Below is a small trained network, with its code and all its weights. Each question gives an input and a target symbol and asks what happens when units are switched off, that is, made to give their printed mean instead of their output.

import numpy as np


def w(rows, s, z=0):
    codes = np.array(rows[::2]) - 128.0
    scale = np.full(codes.shape[1], s)
    scale[-1] = z or s
    return codes * scale


def norm(h):
    return h / np.sqrt((h * h).mean(-1, keepdims=True) + 1e-5)


def f(y):
    return y / 2 * (1 + np.tanh(0.7978845608 * (y + 0.044715 * y**3)))


def softmax(a):
    e = np.exp(a - a.max(-1, keepdims=True))
    return e / e.sum(-1, keepdims=True)


def log_softmax(a):
    a = a - a.max(-1, keepdims=True)
    return a - np.log(np.exp(a).sum(-1, keepdims=True))


def net(x, mask):
    ids = ['αεζθμξσφω'.index(c) for c in x.split()]
    T = len(ids)
    res = E[ids] + P[:T]
    u = 0
    for l in range(2):
        r = norm(res)
        for j in range(2):
            rows = slice(2 * j, 2 * j + 2)
            q, k, v = (r @ M[l][rows].T for M in (Q, K, V))
            z = softmax(np.where(np.tri(T) > 0, q @ k.T / 2**0.5, -1e9)) @ v
            o = O[l][rows]
            res = res + np.where(mask[u + j], z, o[:, -1]) @ o[:, :-1]
        u += 2
        y = f(norm(res) @ A[l][:, :-1].T + A[l][:, -1])
        res = res + np.where(mask[u : u + 8], y, B[l][:, -1]) @ B[l][:, :-1]
        u += 8
    return log_softmax(norm(res)[-1] @ U[:, :-1].T + U[:, -1])


Q, K, V, O, A, B = {}, {}, {}, {}, {}, {}
E = w([
[156,209,112],'α',
[157,212,111],'ε',
[79,89,104],'ζ',
[152,119,183],'θ',
[80,167,218],'μ',
[183,84,6],'ξ',
[174,170,151],'σ',
[159,158,135],'φ',
[95,136,103],'ω',
],0.021)
P = w([
[171,34,184],'0',
[140,2,175],'1',
[146,17,149],'2',
[154,31,142],'3',
[165,42,140],'4',
[167,43,143],'5',
[174,60,155],'6',
[178,72,166],'7',
[172,71,167],'8',
],0.0042)
Q[0] = w([
[117,175,124],'0.h1',
[153,134,45],'0.h1',
[62,4,126],'0.h2',
[175,196,8],'0.h2',
],0.014)
K[0] = w([
[99,176,35],'0.h1',
[147,79,128],'0.h1',
[48,49,79],'0.h2',
[137,191,2],'0.h2',
],0.0093)
V[0] = w([
[65,196,254],'0.h1',
[101,134,22],'0.h1',
[102,74,122],'0.h2',
[122,125,145],'0.h2',
],0.0077)
O[0] = w([
[254,220,150,2],'0.h1',
[37,90,159,128],'0.h1',
[15,217,178,155],'0.h2',
[136,93,112,113],'0.h2',
],0.0048,0.00099)
A[0] = w([
[69,108,135,215],'0.n1',
[109,155,222,72],'0.n2',
[213,199,109,166],'0.n3',
[188,102,132,71],'0.n4',
[115,143,168,114],'0.n5',
[254,137,90,254],'0.n6',
[91,89,53,192],'0.n7',
[186,98,171,67],'0.n8',
],0.012,0.0037)
B[0] = w([
[177,178,145,181],'0.n1',
[234,150,167,130],'0.n2',
[53,140,122,224],'0.n3',
[127,134,120,140],'0.n4',
[165,124,109,126],'0.n5',
[105,95,101,255],'0.n6',
[178,155,246,188],'0.n7',
[168,80,77,141],'0.n8',
],0.012,0.0099)
Q[1] = w([
[30,252,173],'1.h1',
[95,151,116],'1.h1',
[171,182,131],'1.h2',
[175,92,14],'1.h2',
],0.015)
K[1] = w([
[254,91,114],'1.h1',
[191,219,22],'1.h1',
[99,156,160],'1.h2',
[191,29,56],'1.h2',
],0.0093)
V[1] = w([
[118,173,200],'1.h1',
[2,183,111],'1.h1',
[108,181,143],'1.h2',
[125,131,57],'1.h2',
],0.0076)
O[1] = w([
[207,115,102,154],'1.h1',
[126,2,124,92],'1.h1',
[28,143,70,116],'1.h2',
[89,200,114,3],'1.h2',
],0.0096,0.0018)
A[1] = w([
[98,122,34,150],'1.n1',
[238,203,143,251],'1.n2',
[186,230,128,63],'1.n3',
[245,25,12,35],'1.n4',
[109,251,72,31],'1.n5',
[59,138,34,206],'1.n6',
[44,132,184,65],'1.n7',
[22,133,178,50],'1.n8',
],0.012,0.003)
B[1] = w([
[215,108,128,208],'1.n1',
[133,83,13,231],'1.n2',
[87,167,118,167],'1.n3',
[98,2,163,207],'1.n4',
[161,99,201,178],'1.n5',
[192,158,177,253],'1.n6',
[121,80,35,168],'1.n7',
[67,50,93,177],'1.n8',
],0.0083,0.0062)
U = w([
[78,104,32,58],'α',
[83,106,8,98],'ε',
[123,98,249,103],'ζ',
[114,192,153,254],'θ',
[206,175,110,187],'μ',
[13,129,141,221],'ξ',
[141,83,111,58],'σ',
[112,93,91,82],'φ',
[171,125,53,77],'ω',
],0.015,0.0044)

Each question gives the input, a string of symbols that net reads in full, and the target symbol t.
The units are the heads (2 rows each of Q, K, V and O) and the neurons (one row each of A and B). Each row of codes is followed by its name. A weight is (code - 128) times the scale printed after its matrix; where a second scale follows, it is the last column's (O, A, B and U).
mask holds one flag per unit, layer by layer, with each layer's heads first. A switched-off unit (its flag False) gives its mean, the last column of its rows in O or B, instead of its output. The means were averaged over made-up inputs and are rounded, as every weight is.
A unit's drop is (log p(t) with every unit on - log p(t) with that unit switched off) / (log p(t) with every unit on - log p(t) with every unit switched off).
The circuit of an input: a set's keep is (log p(t) with only the set's units on - log p(t) with every unit switched off) / (log p(t) with every unit on - log p(t) with every unit switched off). Starting from the 12 units with the biggest drops (on a tie, the unit counted first), units are removed one at a time, each time the one whose removal leaves the highest keep (on an exact tie, the one counted first), for as long as the keep stays at least 0.8.
circuit, biggest first: the units of the circuit, biggest drop first
most important unit: the unit with the biggest drop
k most important neurons: the k neurons with the biggest drops, biggest first
k most important neurons of layer l: the k neurons of layer l with the biggest drops, biggest first
which heads matter: for each layer, one digit per head in row order, 1 if its drop is at least 0.15 and else 0, layers parted by /
input ζ θ ε φ ζ ω, target θ: circuit, biggest first -> [1.h1; 0.n8]
input ε α θ ξ ε ζ α ε μ, target μ: which heads matter -> 00 / 00
input ζ ε ε α ξ ω, target ξ: most important unit -> 0.h1
input μ ε ζ, target μ: 2 most important neurons -> [0.n3; 0.n7]
input ζ ζ α ζ ε α ω θ α, target θ: 2 most important neurons of layer 0 -> [0.n3; 0.n8]
input ζ ω θ ω ε ε, target θ: circuit, biggest first -> [1.h1; 0.n3]
input ζ ζ ζ ω α ζ ζ ζ ω, target ω: circuit, biggest first -> [0.n1; 1.n2; 0.n6]
input ξ ζ θ ε ζ ζ θ ζ α, target θ: 3 most important neurons -> [0.n3; 1.n6; 1.n2]
input μ θ ζ ζ ξ ζ ε ε, target ξ: which heads matter -> 10 / 10
input ζ ξ ζ ζ ζ ζ α, target ξ: 2 most important neurons -> [0.n3; 1.n2]
input ε ξ ζ ζ ω, target ξ: which heads matter -> 11 / 01
input ζ ζ ζ ζ φ ζ, target ζ: 4 most important neurons -> [0.n7; 0.n3; 0.n1; 0.n6]
input ε φ ζ ε ζ ζ ζ ε ε, target ε: which heads matter -> 01 / 00
input ζ ζ ε α ζ ε ζ, target ζ: 3 most important neurons of layer 0 -> [0.n3; 0.n7; 0.n1]
input ε α ζ σ ζ ε ε, target ε: 2 most important neurons -> [0.n3; 0.n7]
input ζ ε ε φ ζ θ ζ ζ, target θ: most important unit -> 1.h1
input ξ ζ ζ ζ ζ ε ζ ζ, target ξ: 2 most important neurons of layer 0 -> [0.n7; 0.n6]
input ω α α ζ α ξ ε α, target ξ: which heads matter -> 00 / 10
input ξ ζ ζ ε, target ξ: 2 most important neurons -> [0.n3; 1.n8]
input ε ζ ξ, target ζ: most important neuron of layer 0 -> [0.n7]
input α ζ ω ζ θ ζ, target θ: 3 most important neurons of layer 0 -> [0.n6; 0.n1; 0.n8]
input θ ζ ε α ζ ε, target θ: 3 most important neurons of layer 0 -> [0.n3; 0.n8; 0.n2]
input ζ μ ζ φ ε ζ, target μ: 2 most important neurons of layer 1 -> [1.n2; 1.n4]
